Below are the code and all the weights of a small trained network. Each question names an input and a class and asks about switching units off, where a switched-off unit gives its printed mean instead of its output.

import numpy as np


def w(rows, s, z=0):
    codes = np.array(rows[::2]) - 128.0
    scale = np.full(codes.shape[1], s)
    scale[-1] = z or s
    return codes * scale


def f(y):
    return y / 2 * (1 + np.tanh(0.7978845608 * (y + 0.044715 * y**3)))


def log_softmax(a):
    a = a - a.max(-1, keepdims=True)
    return a - np.log(np.exp(a).sum(-1, keepdims=True))


def net(x, mask):
    res = np.array(x, float).reshape(1, 8) / 4 @ E
    y = f(res @ A[0][:, :-1].T + A[0][:, -1])
    res = res + np.where(mask, y, B[0][:, -1]) @ B[0][:, :-1]
    return log_softmax(res[-1] @ U[:, :-1].T + U[:, -1])


A, B = {}, {}
E = w([
[128,120,134,125,124,123,134],'x0',
[180,182,132,2,83,97,86],'x1',
[22,113,77,128,64,23,120],'x2',
[129,118,141,127,139,115,120],'x3',
[121,126,121,123,133,135,125],'x4',
[135,148,116,130,136,118,132],'x5',
[83,228,230,186,98,130,72],'x6',
[134,129,118,133,116,132,117],'x7',
],0.0092)
A[0] = w([
[111,112,108,238,198,139,137,49],'neuron 1',
[185,211,131,2,107,99,106,76],'neuron 2',
[155,138,128,117,155,188,100,2],'neuron 3',
[135,85,84,101,156,124,150,41],'neuron 4',
[117,117,114,215,133,145,193,52],'neuron 5',
[38,156,63,144,116,8,181,63],'neuron 6',
[139,91,63,105,162,73,185,90],'neuron 7',
[145,53,102,93,89,137,160,47],'neuron 8',
[168,150,156,117,149,166,192,63],'neuron 9',
[78,216,214,175,126,139,80,39],'neuron 10',
[180,171,189,159,196,223,179,88],'neuron 11',
[160,161,86,76,96,120,45,28],'neuron 12',
[75,107,118,137,65,101,134,36],'neuron 13',
[187,119,137,87,181,202,154,80],'neuron 14',
[72,131,122,107,149,101,128,40],'neuron 15',
[172,36,89,76,150,170,167,111],'neuron 16',
[54,98,118,105,103,126,118,66],'neuron 17',
],0.0089,0.0082)
B[0] = w([
[79,43,208,65,122,125,222,192],'neuron 1',
[9,34,159,99,178,213,216,251],'neuron 2',
[216,109,228,3,39,238,121,126],'neuron 3',
[185,163,251,155,54,100,140,150],'neuron 4',
[38,61,182,74,122,216,169,165],'neuron 5',
[200,115,58,73,94,171,43,251],'neuron 6',
[138,244,201,138,95,93,171,203],'neuron 7',
[149,193,191,149,114,146,133,160],'neuron 8',
[156,131,110,84,62,128,89,153],'neuron 9',
[209,190,232,193,86,80,188,240],'neuron 10',
[120,108,65,73,87,110,14,254],'neuron 11',
[79,128,156,89,110,194,201,161],'neuron 12',
[192,96,128,75,98,171,104,155],'neuron 13',
[163,89,70,95,62,95,77,214],'neuron 14',
[137,120,114,77,61,188,122,123],'neuron 15',
[168,230,213,223,112,78,168,247],'neuron 16',
[151,125,155,79,69,163,62,148],'neuron 17',
],0.0077,0.0066)
U = w([
[158,254,179,163,140,127,182,96],'0',
[63,31,139,96,189,171,229,80],'1',
[177,104,75,79,129,144,37,71],'2',
[123,160,96,150,214,124,141,253],'3',
],0.0081,0.015)

Each question gives the input, the list of numbers given to net, and the class t.
The units are the neurons (one row each of A and B). Each row of codes is followed by its name. A weight is (code - 128) times the scale printed after its matrix; where a second scale follows, it is the last column's (A, B and U).
mask holds one flag per neuron, in row order. A switched-off neuron (its flag False) gives its mean, the last column of its row in B, instead of its output. The means were averaged over made-up inputs and are rounded, as every weight is.
A unit's drop is (log p(t) with every unit on - log p(t) with that unit switched off) / (log p(t) with every unit on - log p(t) with every unit switched off).
The circuit of an input: a set's keep is (log p(t) with only the set's units on - log p(t) with every unit switched off) / (log p(t) with every unit on - log p(t) with every unit switched off). Starting from the 12 units with the biggest drops (on a tie, the unit counted first), units are removed one at a time, each time the one whose removal leaves the highest keep (on an exact tie, the one counted first), for as long as the keep stays at least 0.8.
circuit, biggest first: the units of the circuit, biggest drop first
most important unit: the unit with the biggest drop
top k neurons: the k neurons with the biggest drops, biggest first
drop when u is switched off: that unit's drop, to one decimal
input [6,-4,-8,-2,8,6,-3,-7], class 2: top 2 neurons => [neuron 11; neuron 14]
input [6,-8,-6,-5,-5,2,-1,6], class 1: most important unit => neuron 1
input [-8,-5,2,-1,-4,0,4,3], class 1: top 4 neurons => [neuron 1; neuron 16; neuron 5; neuron 7]
input [-8,-1,-1,1,2,3,-4,6], class 0: top 2 neurons => [neuron 16; neuron 2]
input [7,5,4,0,-4,-4,0,5], class 1: circuit, biggest first => [neuron 2; neuron 16]
input [3,5,1,-6,-1,-4,4,3], class 1: circuit, biggest first => [neuron 2; neuron 16]
input [-4,-3,-5,-3,-7,-3,-2,-1], class 2: circuit, biggest first => [neuron 11; neuron 14]
input [6,6,8,-6,8,5,7,7], class 2: top 2 neurons => [neuron 6; neuron 16]
input [-4,6,6,3,8,-5,1,8], class 1: top 4 neurons => [neuron 2; neuron 12; neuron 11; neuron 14]
input [8,8,7,-8,4,3,-2,6], class 1: top 2 neurons => [neuron 2; neuron 12]
input [2,-8,-8,-8,-4,-4,7,2], class 1: top 3 neurons => [neuron 1; neuron 5; neuron 16]
input [3,7,-5,2,-2,7,-7,-5], class 0: top 2 neurons => [neuron 16; neuron 7]
input [4,-6,-7,1,1,-5,5,2], class 2: top 3 neurons => [neuron 11; neuron 2; neuron 16]
input [-6,3,-7,-2,6,-1,5,-3], class 2: circuit, biggest first => [neuron 11]
input [4,-6,5,-7,0,-1,0,4], class 1: top 2 neurons => [neuron 5; neuron 1]
input [5,-8,1,1,-5,2,-2,5], class 1: top 2 neurons => [neuron 1; neuron 5]
input [4,6,1,3,5,3,5,7], class 1: top 2 neurons => [neuron 2; neuron 16]
input [-8,0,-4,-5,-1,3,-8,-5], class 0: drop when neuron 16 is switched off => 0.2
input [5,-1,-6,0,7,3,2,-5], class 2: drop when neuron 11 is switched off => 0.2
input [-4,-6,7,-3,0,4,-7,-2], class 0: drop when neuron 7 is switched off => 0.7
input [-3,-5,8,-3,0,-1,5,-4], class 2: most important unit => neuron 6
